.48  -.05  -.46  .43  -.35  .49  .54  -.44  -.44  -.40
-.20  -.23  .13  -.52  -.25  -.15  .50  -.37  .50  .50
-.32  -.12  -.21  .04  -.48  -.26  -.53  .49  -.46  .46
.44  .37  -.47  .08  .51  .49  .17  .42  -.17  -.42
.03  .47  .51  -.27  .39  -.53  .41  -.40  -.50  -.48
-.46  -.47  .45  -.38  -.32  .22  .43  .38  .03  .50
.04  -.11  .45  .45  -.07  -.52  -.14  -.43  .13  -.46
|
.48  -.46  -.35  .54  -.44
-.20  .13  -.25  .50  .50
-.32  -.21  -.48  -.53  -.46
.44  -.47  .51  .17  -.17
.03  .51  .39  .41  -.50
-.46  .45  -.32  .43  .03
.04  .45  -.07  -.14  .13

-.25  .35  .01
-.19  .11  -.09
-.18  -.13  -.15
.01  .46  -.24
-.23  .36  .14
.01  -.38  .02
.46  .40  -.07
.23  -.45  .20
.08  .33  .38
|
-.25  .01
-.19  -.09
-.18  -.15
.01  -.24
-.23  .14
.01  .02
.46  -.07
.23  .20
.08  .38

-.40  -.18
.02  .26
.57  -.01
|
-.40
.02
.57

.22  .27  .02  -.14  .51  -.14  -.15  .00  .06  -.17  .02
.02  .11  .15  -.07  .20  .13  .25  .04  .28  .01  .14
-.20  .02  .17  -.12  -.20  .14  .09  -.01  .06  .06  .02
.09  .07  .06  .13  .02  .14  .18  .03  .01  -.02  .02
.08  .33  .12  .11  .02  .17  .06  .09  .11  .16  .13
-.06  -.04  -.01  -.17  .12  .07  .03  .05  .16  -.05  .01
|
.22  .02  .51  -.15  .06  .02
.02  .15  .20  .25  .28  .14
-.20  .17  -.20  .09  .06  .02
.09  .06  .02  .18  .01  .02
.08  .12  .02  .06  .11  .13
-.06  -.01  .12  .03  .16  .01

-.23  -.16  .20  .05  .32  -.33  -.03  .20  .12
-.18  -.10  -.20  -.22  .01  .16  -.17  -.20  -.09
.41  .14  .21  -.28  -.26  .23  -.04  .21  -.11
-.01  -.12  -.16  .34  -.27  -.29  .35  -.16  -.15
|
-.23  .20  .32  -.03  .12
-.18  -.20  .01  -.17  -.09
.41  .21  -.26  -.04  -.11
-.01  -.16  -.27  .35  -.15

.05  -.01  -.08  .44  .05  -.08  .00
-.15  -.13  -.13  .30  -.37  .01  .01
-.26  .07  -.08  .18  -.10  -.05  .02
-.03  .14  -.03  -.53  -.29  .06  .04
.03  .02  -.01  .25  -.16  .00  -.01
|
.05  -.08  .05  .00
-.15  -.13  -.37  .01
-.26  -.08  -.10  .02
-.03  -.03  -.29  .04
.03  -.01  -.16  -.01
---
-.42  -.02  -.03  -.11  .16  .15
.17  .01  -.06  -.13  .21  .35
.20  .10  -.13  -.13  .29  .23
.12  -.04  -.02  -.13  .23  .39
-.07  .23  -.21  -.13  .33  -.04
.19  .04  -.08  -.13  .19  .30
-.05  -.12  .03  -.11  .12  .42
-.40  -.04  -.01  -.11  .13  .19
-.27  .18  -.18  -.12  .23  -.06
-.10  .23  -.20  -.12  .33  -.05
-.41  .04  -.07  -.12  .12  .07
.18  .14  -.15  -.13  .31  .16
|
-.42  -.03  .16
.17  -.06  .21
.20  -.13  .29
.12  -.02  .23
-.07  -.21  .33
.19  -.08  .19
-.05  .03  .12
-.40  -.01  .13
-.27  -.18  .23
-.10  -.20  .33
-.41  -.07  .12
.18  -.15  .31

-.30  .24  -.05  .07  -.26  -.07  -.13
.25  -.34  -.01  -.02  .09  .14  .13
.01  .21  -.34  .40  -.30  .41  .07
.00  -.13  -.02  -.09  .02  .02  -.03
-.16  .13  -.23  .00  -.27  -.27  -.16
-.04  .11  -.09  .11  -.11  -.21  -.11
-.01  .09  .12  .04  .01  -.18  -.18
.09  -.01  -.40  .05  -.06  -.09  -.06
.24  -.01  -.01  .21  .09  .09  .03
-.01  -.15  .18  -.27  .14  -.26  -.09
-.09  -.25  -.13  -.14  -.10  .23  .30
|
-.30  -.05  -.26  -.13
.25  -.01  .09  .13
.01  -.34  -.30  .07
.00  -.02  .02  -.03
-.16  -.23  -.27  -.16
-.04  -.09  -.11  -.11
-.01  .12  .01  -.18
.09  -.40  -.06  -.06
.24  -.01  .09  .03
-.01  .18  .14  -.09
-.09  -.13  -.10  .30

.52  -.08  -.26  -.25  .11  .18  -.39
.23  -.19  -.34  .26  -.22  .19  -.10
-.35  .08  .23  .01  -.03  -.05  .09
.49  .04  -.11  -.35  .31  -.07  -.17
-.47  .11  .31  .06  -.02  -.13  .23
.52  -.03  -.22  -.28  .19  .07  -.29
.19  -.25  -.40  .28  -.36  .39  -.31
.57  -.03  -.26  -.13  .23  -.11  -.02
-.30  -.21  -.19  .57  -.51  .25  .06
-.39  .20  .39  -.11  .15  -.25  .26
|
.52  -.26  .11  -.39
.23  -.34  -.22  -.10
-.35  .23  -.03  .09
.49  -.11  .31  -.17
-.47  .31  -.02  .23
.52  -.22  .19  -.29
.19  -.40  -.36  -.31
.57  -.26  .23  -.02
-.30  -.19  -.51  .06
-.39  .39  .15  .26

.11  .31  .02  -.14  -.36  .18  .23  -.08  -.04  -.16  -.09  .21
.08  -.06  .01  .26  .12  -.19  -.22  .08  -.09  .24  .29  .08
.26  .06  .28  .11  -.09  .02  .12  -.14  .25  -.17  .06  .41
-.02  .33  -.08  -.04  -.25  .21  -.05  .07  .03  .00  .13  .13
|
.11  .02  -.36  .23  -.04  -.09
.08  .01  .12  -.22  -.09  .29
.26  .28  -.09  .12  .25  .06
-.02  -.08  -.25  -.05  .03  .13

-.47  -.06  -.01  .11  .06
.01  -.13  .01  .00  .05
.01  -.11  -.12  .18  -.02
.00  .08  .10  -.32  .15
.13  .09  .01  -.11  -.08
-.05  .05  .08  -.08  -.03
|
-.47  -.01  .06
.01  .01  .05
.01  -.12  -.02
.00  .10  .15
.13  .01  -.08
-.05  .08  -.03

.17  .25  .29  .04  .08
.17  .34  .00  .08  .55
.21  .21  .29  .08  .17
|
.17  .29  .08
.17  .00  .55
.21  .29  .17
